[[  8  32 -10  59  33]
 [ 31 -29   3 -39  46]
 [ -8  32  23  -6   8]] gives 59

[[ 57 -25  44  -6  25  -8]
 [-12  20  -8  13   4  12]
 [ 25 -32  30 -27  -4 -29]] gives 25

[[  2  -1   6  53 -24  -8]
 [ 12 -27  34   4  -1  10]
 [  8  38  -3 -19   1  13]] gives -24

[[-45 -41   2 -26  49   8]
 [ 22   3 -17  54 -23  38]
 [ 50   2 -15   4 -22 -46]] gives 49

[[-25   0 -26  -9  17 -19 -22]
 [ -1 -72 -17  15  -1   4 -19]
 [  6  10   4  -7  19  29  13]] gives -19

[[ 35  35 -44  34]
 [-39 -42  35 -14]
 [ 53  54 -11  62]] gives -44

[[  3  20  -1  17   7]
 [-25  52 -21 -31  35]
 [ -3  26 -27   1  16]] gives 17

[[ 15  -4   0 -16  16   2]
 [  8  20  30 -27 -40 -48]
 [ -1  11  28   0 -36 -63]] gives 16
---
[[ 25  32  10 -62 -38]
 [ 21  13  45 -22 -61]
 [ 33  59  24 -38 -24]] ==> -62

[[  5   6  10   5  44 -49]
 [-27 -27 -29 -25  49 -36]
 [-29 -31 -27 -27 -44 -58]] ==> 44

[[  7 -59 -45  49   5 -25  58]
 [  1  -4  -2   2   0  -1   3]
 [ 22 -41  10  51  27 -19  -1]] ==> -25

[[-26  26 -29  18  20]
 [ 66 -14  43 -17  26]
 [ -2 -22 -10 -22  36]] ==> 18

[[-51  50  19  -8  -8]
 [-24 -18  28  -4 -12]
 [  7  -1  16  -3 -46]] ==> -8

[[  6 -26  38  15 -18  -2 -20]
 [ 22 -38 -25  30  -8 -15 -66]
 [-33  22  52  27  12  -5  30]] ==> -2
---
array([5112, 4393, 7478, 2963, 7951]) ==> 5112, 7951

array([[403, 851, 624, 158],
       [436, 781, 842, 158],
       [308, 673, 654,  38]]) ==> 403, 38

array([15, 44, 82, 27]) ==> 15, 27

array([-406, -539,  728,  802]) ==> -406, 802

array([-377,  541, -199, -893, -241,  -36, -121]) ==> -377, -121

array([[ -24, -737,   74,  401, -587,  172],
       [-812,  -87,  509, -175, -176, -829]]) ==> -24, -829

array([ 68,  43,  32,  40, 215, 156]) ==> 68, 156

array([ 31, 210, 112,  51, 139]) ==> 31, 139

array([[-391,   20,  680,  -97, -166, -282,  672],
       [ -82,   74,  377, -604, -830,  728,  858]]) ==> -391, 858
---
[ 1.48 -1.06 -1.58  0.30] ans = 0.30, 1.48

[ 12.840   2.944   4.150  -4.886 -17.580] ans = -17.580, 12.840

[-0.17  1.06 -1.61  0.29] ans = 0.29, -0.17

[ 182.002  -58.181 -100.634   62.985   66.126  -46.844] ans = -46.844, 182.002

[[ 0.08 -0.02 -0.02 -0.02  0.00 -0.15]
 [-0.07 -0.02  0.01  0.04  0.00  0.02]
 [-0.11 -0.03  0.02  0.03 -0.07  0.14]] ans = -0.15, -0.11

[[  10.8 -121.8  -75.7  -73.8   56.9   80.8]
 [ -42.4   -2.1  -59.9  168.2  -26.9 -124.3]
 [  27.7   99.4  -87.7  -53.7   43.1  -80.8]] ans = 80.8, 27.7
---
[[ 40 -16 -58  30]
 [-45  -5  53 -29]] -29

[[-47 -47  28  21 -41 -45 -50]
 [ 33  49 -64 -44   2  25  22]
 [-12   4  57  -2  11 -12  47]] 22

[[-28  55  45 -23]
 [ 15 -20   9 -30]] -30

[[ 10 -12  64  53  12 -33  52]
 [-44 -31 -46 -14 -38  17  10]] 10

[[-21  53 -26  32  -5]
 [ -2  31   2   8 -10]] -10

[[-22   9  -9 -49 -15   5]
 [-44   9 -18 -65 -13  -4]] -4

[[-28 -24 -18  21 -18 -15]
 [ -5  38  -3  51  21 -21]] -21
---
[[-23, -12, 28, 1, -32, 70],
 [58, -27, 42, -26, 33, 41]]	42

[[-49, 28, 16, -17, -52, -7],
 [-2, -14, -43, 11, -1, 39],
 [27, -8, 37, 2, 36, -56]]	-43

[[66, -58, 58, -9, 23],
 [59, -66, 48, 68, -54]]	48

[[10, -16, 4, -7, -2, 49, -45],
 [-40, -2, 65, -53, 42, 49, -43]]	65

[[4, 55, 44, 36, 18, 59],
 [51, -28, -25, -18, -3, 55]]	-25

[[-47, -51, 54, 14, 47, 25],
 [-15, -23, 50, 41, 63, -12]]	50
---
[[ 40  41   0  25   3  32]
 [-27 -22  15  -2 -58  -6]
 [ 23  16  21 -31 -52  -7]] -> 41

[[ 22  -7   8  39   4]
 [  7  47  46  62 -41]
 [-37 -22  25 -25   2]] -> -7

[[ 21  15  33 -57 -21  12]
 [  5   1  10 -20  -7   5]
 [ -9   9  29 -23 -36 -14]] -> 15

[[ 14  66  17  -7  10  56]
 [ -7  -6 -46   4 -34  12]
 [ -6 -48 -30 -12   1 -23]] -> 66

[[ 20  52  11   0]
 [-17 -55  -9   1]
 [ 19  54  13   7]] -> 52

[[ 58   3  12 -12 -55]
 [  8   0 -30  44 -14]
 [-38  64 -32  38  31]] -> 3

[[-21   0  24 -29 -37]
 [-36   8  50 -41 -67]
 [-27  -4  64  37 -32]] -> 0

[[ -1   0 -59  13]
 [ 32  51 -17  27]
 [ -5  19 -44  -6]] -> 0
---
  3   55  -11   61  -53   -7  -47 -> -53
-16   12  -58   -8   32   -7  -28 -> 32
-33  -18   57   39   32   -3   11 -> 32
 64   52  -37  -32  -69  -32   53 -> -69
 50   63  -71  -21   -4   35   42 -> -4
-55   17  -13  -53    9   -8   -6 -> 9
48  -5  41   4   4  10  51 -> 4
 51    1  -22   54  -29  -32  -25 -> -29
---
[9 2 0 6 8 8] => 9, 8

[8 8 2 8 1] => 8, 1

[-26  26   2   5 -21  22] => -26, 22

[[7921 2515 5596 4420 3975]
 [7792 2452 5551 4679 3780]] => 7921, 3780

[-585 -261  867 -911] => -585, -911

[ 549 -392 -524 -303] => 549, -303

[[204 630 396 424 243 307 516]
 [150 772 610 363 491 609 541]] => 204, 541

[470 257 731 981 401 157 503] => 470, 503

[9 9 7 1] => 9, 1

[[127 222  53 137]
 [156 215  64 162]] => 127, 162
---
array([[ -9,  62, -31,  -8, -62, -19],
       [ 49, -21,  62,  49, -13,  66]]) Answer: -13

array([[-37, -51,   7, -18],
       [-49, -14,  44,  18]]) Answer: 44

array([[ -8,  -4, -13,  57,  53,  11],
       [ -8,  -3,  -9,  57,   7, -12]]) Answer: 7

array([[  4,  56,  -1, -25, -29,  -3],
       [ 16,  37,  29, -29, -34,   7]]) Answer: -34

array([[-11, -17, -23,  -6, -59,  -8,  23],
       [ -2, -21,   1,  -3, -40,  -2,  15]]) Answer: -2

array([[ 15, -12,  21, -50,  27,  21],
       [ 13, -50,  19, -25,  64, -22]]) Answer: 64
---
array([ 21, -47, -43,  25, -70,  24,  10]) Answer: 25

array([[ 10, -13,  -2,  12,  -7,   0, -12],
       [-58,  22, -30, -34, -12,  10,  16],
       [ -9, -22, -22,   7, -24,   0, -23]]) Answer: -34

array([[ -6,  -7,  13, -11,   6],
       [-52,  19,  13,   3,  16],
       [  4,  -5, -27,  -1,   5]]) Answer: 13

array([-15,  13,   8,  10,  15,  23,  58]) Answer: 10

array([  2,  22,   7,  65,  14,  23, -12]) Answer: 65

array([61, 53, 52, -3, -5]) Answer: 52
